Below is a small trained network, with its code and all its weights. Each question gives an input and a class and asks what happens when units are switched off, that is, made to give their printed mean instead of their output.

import numpy as np


def w(rows, s, z=0):
    codes = np.array(rows[::2]) - 128.0
    scale = np.full(codes.shape[1], s)
    scale[-1] = z or s
    return codes * scale


def f(y):
    return y / 2 * (1 + np.tanh(0.7978845608 * (y + 0.044715 * y**3)))


def log_softmax(a):
    a = a - a.max(-1, keepdims=True)
    return a - np.log(np.exp(a).sum(-1, keepdims=True))


def net(x, mask):
    res = np.array(x, float).reshape(1, 4) / 4 @ E
    y = f(res @ A[0][:, :-1].T + A[0][:, -1])
    res = res + np.where(mask, y, B[0][:, -1]) @ B[0][:, :-1]
    return log_softmax(res[-1] @ U[:, :-1].T + U[:, -1])


A, B = {}, {}
E = w([
[175,118,128,29,87,180,168,121,116,121,128,118],'x0',
[198,64,144,97,242,141,146,145,107,130,86,149],'x1',
[86,125,116,51,90,146,160,91,117,151,133,173],'x2',
[185,119,128,189,42,249,71,117,165,210,154,181],'x3',
],0.014)
A[0] = w([
[153,133,161,113,89,107,146,121,139,101,133,126,61],'n0',
[134,128,124,156,37,201,71,99,173,161,155,168,239],'n1',
[41,184,114,79,65,103,167,113,138,95,138,113,161],'n2',
[172,86,160,37,177,147,194,148,141,117,113,125,149],'n3',
[120,120,128,78,228,78,149,144,102,101,106,111,162],'n4',
[125,137,152,251,186,25,91,133,140,123,134,115,49],'n5',
[173,123,157,162,93,219,85,107,166,169,117,130,5],'n6',
],0.011,0.0021)
B[0] = w([
[113,142,112,126,120,119,168,117,88,128,133,125,136],'n0',
[250,136,151,173,52,93,141,144,177,186,200,100,250],'n1',
[37,202,160,148,84,127,144,87,94,136,201,91,196],'n2',
[148,109,125,90,134,136,138,151,17,118,128,88,210],'n3',
[125,97,134,130,224,101,100,73,99,121,30,178,212],'n4',
[101,138,97,145,141,117,81,191,223,28,122,160,196],'n5',
[217,152,100,148,96,188,118,135,154,146,126,140,217],'n6',
],0.011,0.024)
U = w([
[65,213,168,130,67,98,163,103,133,120,201,97,47],'0',
[66,138,151,170,197,90,95,170,225,24,79,156,112],'1',
[119,73,166,52,212,99,165,108,41,95,56,144,226],'2',
[216,124,154,68,123,248,161,209,90,84,106,72,1],'3',
[255,114,156,173,89,206,131,179,190,186,157,146,226],'4',
],0.0089,0.0012)

Each question gives the input, the list of numbers given to net, and the class t.
The units are the neurons (one row each of A and B). Each row of codes is followed by its name. A weight is (code - 128) times the scale printed after its matrix; where a second scale follows, it is the last column's (A, B and U).
mask holds one flag per neuron, in row order. A switched-off neuron (its flag False) gives its mean, the last column of its row in B, instead of its output. The means were averaged over made-up inputs and are rounded, as every weight is.
A unit's drop is (log p(t) with every unit on - log p(t) with that unit switched off) / (log p(t) with every unit on - log p(t) with every unit switched off).
most important unit: the unit with the biggest drop
k most important neurons: the k neurons with the biggest drops, biggest first
drop when u is switched off: that unit's drop, to one decimal
input [3,3,5,0], class 2: 2 most important neurons	(n1; n6)
input [-2,8,-1,3], class 3: most important unit	n1
input [5,-4,-7,-3], class 0: 2 most important neurons	(n4; n5)
input [-4,-4,2,1], class 0: 2 most important neurons	(n6; n2)
input [0,-7,-7,0], class 0: 2 most important neurons	(n4; n6)
input [-8,7,-3,4], class 1: 2 most important neurons	(n5; n1)
input [6,8,0,5], class 3: 2 most important neurons	(n3; n1)
input [1,-3,-5,0], class 1: 2 most important neurons	(n1; n6)
input [8,-8,6,3], class 0: 2 most important neurons	(n2; n0)
input [7,-4,-7,-2], class 0: drop when n6 is switched off	0.1
input [1,0,-6,-5], class 1: drop when n5 is switched off	1.0
input [4,-2,8,-2], class 0: drop when n2 is switched off	0.2
